Below is a small trained network, with its code and all its weights. Each question gives an input and a class and asks what happens when units are switched off, that is, made to give their printed mean instead of their output.

import numpy as np


def w(rows, s, z=0):
    codes = np.array(rows[::2]) - 128.0
    scale = np.full(codes.shape[1], s)
    scale[-1] = z or s
    return codes * scale


def f(y):
    return np.maximum(y, 0)


def log_softmax(a):
    a = a - a.max(-1, keepdims=True)
    return a - np.log(np.exp(a).sum(-1, keepdims=True))


def net(x, mask):
    res = np.array(x, float).reshape(1, 5) / 4 @ E
    y = f(res @ A[0][:, :-1].T + A[0][:, -1])
    res = res + np.where(mask, y, B[0][:, -1]) @ B[0][:, :-1]
    return log_softmax(res[-1] @ U[:, :-1].T + U[:, -1])


A, B = {}, {}
E = w([
[129,126,126],'x0',
[52,236,155],'x1',
[65,65,255],'x2',
[43,95,48],'x3',
[125,125,129],'x4',
],0.0086)
A[0] = w([
[108,128,185,91],'neuron 1',
[131,162,106,178],'neuron 2',
[115,70,161,77],'neuron 3',
[154,204,67,1],'neuron 4',
[71,127,100,76],'neuron 5',
[180,133,170,45],'neuron 6',
[156,6,92,97],'neuron 7',
[91,53,71,95],'neuron 8',
[143,148,103,16],'neuron 9',
[161,168,171,102],'neuron 10',
[125,143,73,153],'neuron 11',
[92,117,89,202],'neuron 12',
[56,97,68,108],'neuron 13',
[88,100,93,30],'neuron 14',
[182,134,77,53],'neuron 15',
[109,74,167,27],'neuron 16',
[55,110,100,60],'neuron 17',
[120,117,153,63],'neuron 18',
[143,36,81,74],'neuron 19',
[159,80,123,61],'neuron 20',
[141,150,64,20],'neuron 21',
[147,94,121,55],'neuron 22',
[50,199,133,68],'neuron 23',
[172,146,166,21],'neuron 24',
[108,65,206,77],'neuron 25',
[82,132,106,104],'neuron 26',
[94,118,105,55],'neuron 27',
[120,85,143,11],'neuron 28',
[155,143,150,216],'neuron 29',
[145,96,119,19],'neuron 30',
[70,180,137,25],'neuron 31',
[48,88,186,55],'neuron 32',
[191,84,102,75],'neuron 33',
[95,136,183,108],'neuron 34',
[97,97,157,25],'neuron 35',
[109,84,97,126],'neuron 36',
[178,124,135,55],'neuron 37',
[83,180,133,26],'neuron 38',
[66,64,170,107],'neuron 39',
],0.015,0.007)
B[0] = w([
[162,160,72,189],'neuron 1',
[71,86,124,198],'neuron 2',
[145,168,63,188],'neuron 3',
[114,172,72,207],'neuron 4',
[214,138,168,166],'neuron 5',
[220,155,136,172],'neuron 6',
[58,231,190,255],'neuron 7',
[224,90,155,201],'neuron 8',
[103,152,37,139],'neuron 9',
[245,134,152,183],'neuron 10',
[80,112,88,208],'neuron 11',
[184,42,166,211],'neuron 12',
[209,108,156,207],'neuron 13',
[213,156,125,148],'neuron 14',
[136,162,56,196],'neuron 15',
[128,176,93,175],'neuron 16',
[217,163,141,172],'neuron 17',
[157,165,93,143],'neuron 18',
[83,255,168,213],'neuron 19',
[85,217,171,172],'neuron 20',
[111,166,75,180],'neuron 21',
[73,248,152,149],'neuron 22',
[100,175,197,217],'neuron 23',
[208,178,133,155],'neuron 24',
[114,167,58,239],'neuron 25',
[222,123,177,166],'neuron 26',
[208,177,134,142],'neuron 27',
[118,186,108,142],'neuron 28',
[170,26,141,214],'neuron 29',
[68,203,140,138],'neuron 30',
[78,234,146,175],'neuron 31',
[102,137,58,226],'neuron 32',
[70,143,138,204],'neuron 33',
[141,129,47,198],'neuron 34',
[134,154,86,156],'neuron 35',
[187,60,155,176],'neuron 36',
[152,161,121,159],'neuron 37',
[122,204,155,166],'neuron 38',
[140,138,53,232],'neuron 39',
],0.0066,0.0085)
U = w([
[161,121,45,47],'0',
[166,99,162,253],'1',
[128,168,220,80],'2',
[247,96,178,76],'3',
[159,86,155,235],'4',
[124,14,171,116],'5',
[46,16,213,69],'6',
],0.012,0.015)

Each question gives the input, the list of numbers given to net, and the class t.
The units are the neurons (one row each of A and B). Each row of codes is followed by its name. A weight is (code - 128) times the scale printed after its matrix; where a second scale follows, it is the last column's (A, B and U).
mask holds one flag per neuron, in row order. A switched-off neuron (its flag False) gives its mean, the last column of its row in B, instead of its output. The means were averaged over made-up inputs and are rounded, as every weight is.
A unit's drop is (log p(t) with every unit on - log p(t) with that unit switched off) / (log p(t) with every unit on - log p(t) with every unit switched off).
The circuit of an input: a set's keep is (log p(t) with only the set's units on - log p(t) with every unit switched off) / (log p(t) with every unit on - log p(t) with every unit switched off). Starting from the 12 units with the biggest drops (on a tie, the unit counted first), units are removed one at a time, each time the one whose removal leaves the highest keep (on an exact tie, the one counted first), for as long as the keep stays at least 0.8.
circuit, biggest first: the units of the circuit, biggest drop first
unit that matters most: the unit with the biggest drop
top k neurons: the k neurons with the biggest drops, biggest first
drop of u: that unit's drop, to one decimal
input [8,5,-4,4,-2], class 4: top 2 neurons -> (neuron 7; neuron 19)
input [0,-8,0,-4,-6], class 2: unit that matters most -> neuron 7
input [-6,-7,5,-7,-1], class 2: circuit, biggest first -> (neuron 7; neuron 20)
input [2,-4,8,8,2], class 0: top 2 neurons -> (neuron 39; neuron 32)
input [2,-7,-4,-3,1], class 2: circuit, biggest first -> (neuron 7; neuron 19; neuron 20)
input [-7,5,7,-8,-1], class 3: circuit, biggest first -> (neuron 10; neuron 7)
input [6,-7,7,1,1], class 0: circuit, biggest first -> (neuron 39; neuron 25)
input [-5,-6,1,5,1], class 2: top 2 neurons -> (neuron 7; neuron 19)
input [-6,8,0,7,4], class 2: top 4 neurons -> (neuron 23; neuron 31; neuron 38; neuron 29)
input [8,4,7,-8,-1], class 3: top 2 neurons -> (neuron 10; neuron 6)
input [-6,1,-1,-7,-2], class 3: drop of neuron 10 -> 0.3
input [-2,3,3,4,1], class 3: drop of neuron 7 -> 0.2
input [1,-8,-2,5,1], class 2: drop of neuron 19 -> 0.2
input [2,-7,8,8,-5], class 0: top neuron -> (neuron 39)
